Here is a tiny trained network, its code and every weight. The questions are about switching its units off for an input and a class, where a switched-off unit gives its printed mean instead of its output.

import numpy as np


def w(rows, s, z=0):
    codes = np.array(rows[::2]) - 128.0
    scale = np.full(codes.shape[1], s)
    scale[-1] = z or s
    return codes * scale


def f(y):
    return y / 2 * (1 + np.tanh(0.7978845608 * (y + 0.044715 * y**3)))


def log_softmax(a):
    a = a - a.max(-1, keepdims=True)
    return a - np.log(np.exp(a).sum(-1, keepdims=True))


def net(x, mask):
    res = np.array(x, float).reshape(1, 5) / 4 @ E
    y = f(res @ A[0][:, :-1].T + A[0][:, -1])
    res = res + np.where(mask, y, B[0][:, -1]) @ B[0][:, :-1]
    return log_softmax(res[-1] @ U[:, :-1].T + U[:, -1])


A, B = {}, {}
E = w([
[183,255,180,142,147,148],'x0',
[128,131,126,128,126,129],'x1',
[192,86,101,66,217,211],'x2',
[180,133,41,187,188,56],'x3',
[185,147,72,43,37,105],'x4',
],0.0067)
A[0] = w([
[85,101,157,194,189,140,72],'neuron 1',
[158,216,176,133,115,177,33],'neuron 2',
[61,128,172,80,80,197,170],'neuron 3',
[174,102,109,94,193,206,172],'neuron 4',
[67,2,92,122,83,122,39],'neuron 5',
[79,105,199,75,85,184,136],'neuron 6',
[183,84,114,83,192,190,93],'neuron 7',
[165,127,69,175,170,67,149],'neuron 8',
[173,133,76,73,51,94,148],'neuron 9',
[82,108,189,90,79,201,139],'neuron 10',
[83,106,161,197,188,143,7],'neuron 11',
[172,240,173,150,134,145,2],'neuron 12',
[170,235,167,139,139,151,2],'neuron 13',
[92,104,164,189,174,138,62],'neuron 14',
[87,157,138,176,75,72,74],'neuron 15',
[160,133,58,169,168,65,171],'neuron 16',
[66,8,96,120,111,106,43],'neuron 17',
[170,141,82,64,59,96,199],'neuron 18',
[182,138,94,64,62,91,110],'neuron 19',
[78,165,131,169,82,74,96],'neuron 20',
[91,121,200,83,83,185,97],'neuron 21',
[93,152,150,165,80,62,107],'neuron 22',
[73,155,138,161,84,67,62],'neuron 23',
[73,109,159,194,188,133,55],'neuron 24',
[170,123,79,171,166,59,97],'neuron 25',
[160,136,71,69,58,102,159],'neuron 26',
[185,111,115,94,192,202,170],'neuron 27',
],0.0075,0.00081)
B[0] = w([
[121,188,186,104,173,182,215],'neuron 1',
[160,109,81,132,183,58,211],'neuron 2',
[186,197,53,188,152,149,227],'neuron 3',
[47,230,83,69,53,116,243],'neuron 4',
[165,134,117,97,252,12,255],'neuron 5',
[186,211,56,194,139,134,229],'neuron 6',
[42,204,80,54,66,104,235],'neuron 7',
[171,195,79,176,116,179,233],'neuron 8',
[140,172,189,105,177,184,223],'neuron 9',
[185,202,59,189,135,139,227],'neuron 10',
[133,193,195,83,174,186,210],'neuron 11',
[125,98,120,97,206,21,238],'neuron 12',
[140,64,120,86,236,11,228],'neuron 13',
[127,171,165,116,174,174,195],'neuron 14',
[57,254,92,65,66,130,213],'neuron 15',
[163,191,82,171,122,178,239],'neuron 16',
[171,136,130,79,240,48,246],'neuron 17',
[134,172,187,118,178,188,226],'neuron 18',
[138,159,215,100,199,193,214],'neuron 19',
[68,228,97,64,81,135,212],'neuron 20',
[195,176,52,201,124,147,216],'neuron 21',
[75,193,103,86,79,137,212],'neuron 22',
[72,221,100,85,98,113,207],'neuron 23',
[133,188,174,93,175,184,216],'neuron 24',
[178,196,65,182,113,182,222],'neuron 25',
[131,179,203,112,200,190,216],'neuron 26',
[32,218,81,57,51,96,243],'neuron 27',
],0.0064,0.0034)
U = w([
[37,158,88,69,64,113,89],'0',
[164,105,127,108,197,13,104],'1',
[201,144,58,223,111,176,88],'2',
[130,136,253,108,156,211,94],'3',
[121,118,128,129,114,126,249],'4',
[120,56,152,162,81,133,172],'5',
[124,47,151,164,71,117,85],'6',
[128,23,174,139,83,118,88],'7',
],0.011,0.012)

Each question gives the input, the list of numbers given to net, and the class t.
The units are the neurons (one row each of A and B). Each row of codes is followed by its name. A weight is (code - 128) times the scale printed after its matrix; where a second scale follows, it is the last column's (A, B and U).
mask holds one flag per neuron, in row order. A switched-off neuron (its flag False) gives its mean, the last column of its row in B, instead of its output. The means were averaged over made-up inputs and are rounded, as every weight is.
A unit's drop is (log p(t) with every unit on - log p(t) with that unit switched off) / (log p(t) with every unit on - log p(t) with every unit switched off).
The circuit of an input: a set's keep is (log p(t) with only the set's units on - log p(t) with every unit switched off) / (log p(t) with every unit on - log p(t) with every unit switched off). Starting from the 12 units with the biggest drops (on a tie, the unit counted first), units are removed one at a time, each time the one whose removal leaves the highest keep (on an exact tie, the one counted first), for as long as the keep stays at least 0.8.
units of the circuit, in order: the units of the circuit, biggest drop first
most important unit: the unit with the biggest drop
k most important neurons: the k neurons with the biggest drops, biggest first
drop of u: that unit's drop, to one decimal
input [7,5,7,5,7], class 0: 3 most important neurons : (neuron 27; neuron 4; neuron 7)
input [1,-4,7,6,-8], class 3: units of the circuit, in order : (neuron 11)
input [5,0,-8,-6,-7], class 0: 2 most important neurons : (neuron 15; neuron 20)
input [0,0,6,6,-5], class 0: units of the circuit, in order : (neuron 27; neuron 4)
input [6,-6,-7,3,-7], class 0: units of the circuit, in order : (neuron 15; neuron 20)
input [-7,2,0,3,4], class 1: 2 most important neurons : (neuron 5; neuron 17)
input [7,-3,1,-6,-3], class 1: units of the circuit, in order : (neuron 13; neuron 2)
input [6,6,2,-1,5], class 1: units of the circuit, in order : (neuron 13; neuron 12)
input [-7,5,8,6,6], class 0: 2 most important neurons : (neuron 7; neuron 4)
input [8,5,-3,4,2], class 1: 2 most important neurons : (neuron 13; neuron 12)
input [-7,1,7,7,0], class 0: units of the circuit, in order : (neuron 7; neuron 4)
input [-6,-1,2,8,-1], class 2: 3 most important neurons : (neuron 25; neuron 8; neuron 16)
input [7,-3,-8,-7,-8], class 0: 2 most important neurons : (neuron 15; neuron 20)
input [7,7,7,7,8], class 3: most important unit : neuron 19
input [8,2,-7,-1,5], class 1: 3 most important neurons : (neuron 13; neuron 12; neuron 2)
input [-2,0,7,-6,4], class 0: 2 most important neurons : (neuron 7; neuron 27)
input [-6,-6,-3,-5,-4], class 1: 2 most important neurons : (neuron 5; neuron 17)
input [8,-7,-4,3,-5], class 1: 2 most important neurons : (neuron 13; neuron 12)
input [1,-4,1,-4,-1], class 2: drop of neuron 16 : -0.1
input [-5,-1,3,6,0], class 2: units of the circuit, in order : (neuron 25)
input [6,-2,-3,2,-3], class 1: drop of neuron 12 : 0.3
input [-6,-2,-4,5,-7], class 3: drop of neuron 11 : 0.3
input [-2,2,-5,3,-6], class 3: drop of neuron 1 : 0.2
